Below are the code and all the weights of a small trained network. Each question names an input and a class and asks about switching units off, where a switched-off unit gives its printed mean instead of its output.

import numpy as np


def w(rows, s, z=0):
    codes = np.array(rows[::2]) - 128.0
    scale = np.full(codes.shape[1], s)
    scale[-1] = z or s
    return codes * scale


def norm(h):
    return h / np.sqrt((h * h).mean(-1, keepdims=True) + 1e-5)


def f(y):
    return y / 2 * (1 + np.tanh(0.7978845608 * (y + 0.044715 * y**3)))


def log_softmax(a):
    a = a - a.max(-1, keepdims=True)
    return a - np.log(np.exp(a).sum(-1, keepdims=True))


def net(x, mask):
    res = np.array(x, float).reshape(1, 7) / 4 @ E
    u = 0
    for l in range(2):
        y = f(norm(res) @ A[l][:, :-1].T + A[l][:, -1])
        res = res + np.where(mask[u : u + 14], y, B[l][:, -1]) @ B[l][:, :-1]
        u += 14
    return log_softmax(norm(res)[-1] @ U[:, :-1].T + U[:, -1])


A, B = {}, {}
E = w([
[130,131,118,140,123,128,128],'x0',
[135,127,128,122,130,146,126],'x1',
[83,112,198,238,134,183,234],'x2',
[141,129,142,105,136,155,129],'x3',
[166,31,200,121,3,106,124],'x4',
[136,139,123,142,120,117,127],'x5',
[4,228,178,56,45,165,92],'x6',
],0.0053)
A[0] = w([
[115,153,162,155,183,118,153,152],'L0N0',
[151,78,133,126,78,144,148,76],'L0N1',
[167,158,124,105,166,158,172,199],'L0N2',
[133,143,155,135,138,101,133,117],'L0N3',
[100,152,83,88,148,107,161,157],'L0N4',
[143,112,99,86,131,105,73,78],'L0N5',
[169,97,128,154,160,102,129,163],'L0N6',
[126,95,198,186,107,150,150,8],'L0N7',
[119,99,114,105,100,122,130,35],'L0N8',
[52,148,133,133,67,146,159,92],'L0N9',
[157,112,143,118,62,115,170,28],'L0N10',
[84,143,215,178,121,158,133,66],'L0N11',
[157,76,133,160,162,140,124,25],'L0N12',
[113,75,148,140,10,146,88,170],'L0N13',
],0.011,0.0017)
B[0] = w([
[80,100,86,197,153,194,97,174],'L0N0',
[94,113,206,193,150,98,91,177],'L0N1',
[75,105,141,180,152,87,117,171],'L0N2',
[111,96,113,114,146,183,107,127],'L0N3',
[68,136,118,151,116,164,73,173],'L0N4',
[141,86,60,129,31,255,133,201],'L0N5',
[121,138,174,77,152,133,194,205],'L0N6',
[74,33,72,180,107,181,102,206],'L0N7',
[149,135,123,146,73,104,85,133],'L0N8',
[136,161,128,65,134,137,177,225],'L0N9',
[91,86,200,169,159,98,67,169],'L0N10',
[165,102,8,121,69,156,186,222],'L0N11',
[141,131,119,92,151,86,212,181],'L0N12',
[91,131,205,120,166,86,68,254],'L0N13',
],0.0069,0.006)
A[1] = w([
[165,43,71,148,220,105,169,125],'L1N0',
[146,93,150,254,162,159,196,55],'L1N1',
[119,79,204,101,149,122,105,193],'L1N2',
[55,202,136,100,40,131,143,69],'L1N3',
[113,223,109,129,138,187,114,176],'L1N4',
[163,113,134,109,143,53,209,121],'L1N5',
[142,78,102,138,95,146,199,254],'L1N6',
[83,149,61,158,193,166,106,200],'L1N7',
[186,140,97,77,77,97,46,129],'L1N8',
[64,182,153,54,98,149,149,73],'L1N9',
[83,177,100,156,216,134,99,168],'L1N10',
[126,151,102,146,180,149,98,64],'L1N11',
[179,134,69,97,128,101,58,116],'L1N12',
[101,157,152,169,154,181,169,155],'L1N13',
],0.0097,0.003)
B[1] = w([
[204,207,129,115,180,66,118,255],'L1N0',
[91,160,77,52,48,196,144,230],'L1N1',
[115,138,163,215,162,104,109,198],'L1N2',
[255,164,98,106,178,89,152,217],'L1N3',
[136,86,165,127,173,103,119,215],'L1N4',
[157,173,165,113,189,133,76,165],'L1N5',
[137,172,97,82,154,125,86,236],'L1N6',
[87,80,199,170,66,109,97,250],'L1N7',
[35,78,61,170,107,172,215,197],'L1N8',
[200,178,119,143,206,98,135,198],'L1N9',
[122,67,203,190,106,93,118,200],'L1N10',
[92,75,192,125,66,140,88,146],'L1N11',
[88,130,107,104,55,217,204,168],'L1N12',
[137,103,129,88,84,116,92,181],'L1N13',
],0.009,0.0065)
U = w([
[53,55,250,216,132,28,67,3],'0',
[195,216,129,69,212,40,182,218],'1',
[53,93,42,95,66,173,199,85],'2',
],0.012,0.0021)

Each question gives the input, the list of numbers given to net, and the class t.
The units are the neurons (one row each of A and B). Each row of codes is followed by its name. A weight is (code - 128) times the scale printed after its matrix; where a second scale follows, it is the last column's (A, B and U).
mask holds one flag per neuron, layer by layer. A switched-off neuron (its flag False) gives its mean, the last column of its row in B, instead of its output. The means were averaged over made-up inputs and are rounded, as every weight is.
A unit's drop is (log p(t) with every unit on - log p(t) with that unit switched off) / (log p(t) with every unit on - log p(t) with every unit switched off).
The circuit of an input: a set's keep is (log p(t) with only the set's units on - log p(t) with every unit switched off) / (log p(t) with every unit on - log p(t) with every unit switched off). Starting from the 12 units with the biggest drops (on a tie, the unit counted first), units are removed one at a time, each time the one whose removal leaves the highest keep (on an exact tie, the one counted first), for as long as the keep stays at least 0.8.
circuit, biggest first: the units of the circuit, biggest drop first
most important unit: the unit with the biggest drop
top k neurons: the k neurons with the biggest drops, biggest first
top k neurons in layer l: the k neurons of layer l with the biggest drops, biggest first
drop of u: that unit's drop, to one decimal
input [6,-7,8,4,4,-4,8], class 1: circuit, biggest first -> [L1N3]
input [-8,4,-8,-3,-2,3,6], class 2: top 4 neurons -> [L1N8; L1N0; L0N6; L1N12]
input [-4,-3,-7,-3,-4,-2,6], class 2: top 2 neurons -> [L1N8; L1N0]
input [-7,-7,-7,-2,6,1,-2], class 2: top 2 neurons -> [L0N5; L1N8]
input [1,6,7,7,-6,1,-3], class 2: top 2 neurons in layer 1 -> [L1N1; L1N2]
input [-7,8,6,-2,-6,-6,-6], class 0: top 3 neurons -> [L1N7; L0N0; L1N10]
input [-3,-4,1,2,6,-6,-7], class 1: top 4 neurons -> [L0N12; L1N7; L1N0; L1N10]
input [7,-6,1,5,0,2,-1], class 1: top 3 neurons -> [L1N0; L0N12; L0N4]
input [-2,-3,8,2,-1,-3,8], class 1: top 2 neurons -> [L0N9; L1N3]
input [6,7,4,1,2,8,3], class 2: top 2 neurons in layer 0 -> [L0N11; L0N7]
input [4,-3,3,-1,-6,3,6], class 0: top 4 neurons in layer 0 -> [L0N0; L0N6; L0N5; L0N4]
input [-6,-8,-3,5,2,1,1], class 2: top 3 neurons -> [L0N5; L1N8; L1N7]
input [1,-1,-8,-8,-4,-6,7], class 2: top 3 neurons -> [L1N8; L1N0; L0N6]
input [7,-4,-8,1,-7,-2,-7], class 2: circuit, biggest first -> [L1N12]
input [8,-8,7,-8,4,3,-7], class 1: top 3 neurons -> [L1N0; L0N12; L0N5]
input [3,1,-3,8,5,-2,7], class 1: top 2 neurons -> [L1N3; L1N7]
input [-8,0,-7,-2,-7,1,-6], class 0: top 2 neurons -> [L0N11; L1N7]
input [-4,-7,7,3,-5,6,2], class 2: top 2 neurons in layer 0 -> [L0N11; L0N13]
input [-8,-3,1,0,-3,1,-3], class 0: drop of L0N0 -> 0.7
input [4,8,2,-7,-3,-4,4], class 1: most important unit -> L0N9
input [-2,4,-6,-6,2,6,3], class 2: drop of L1N8 -> 0.1
input [-2,-3,-2,8,-6,-8,-1], class 0: drop of L1N4 -> 0.0
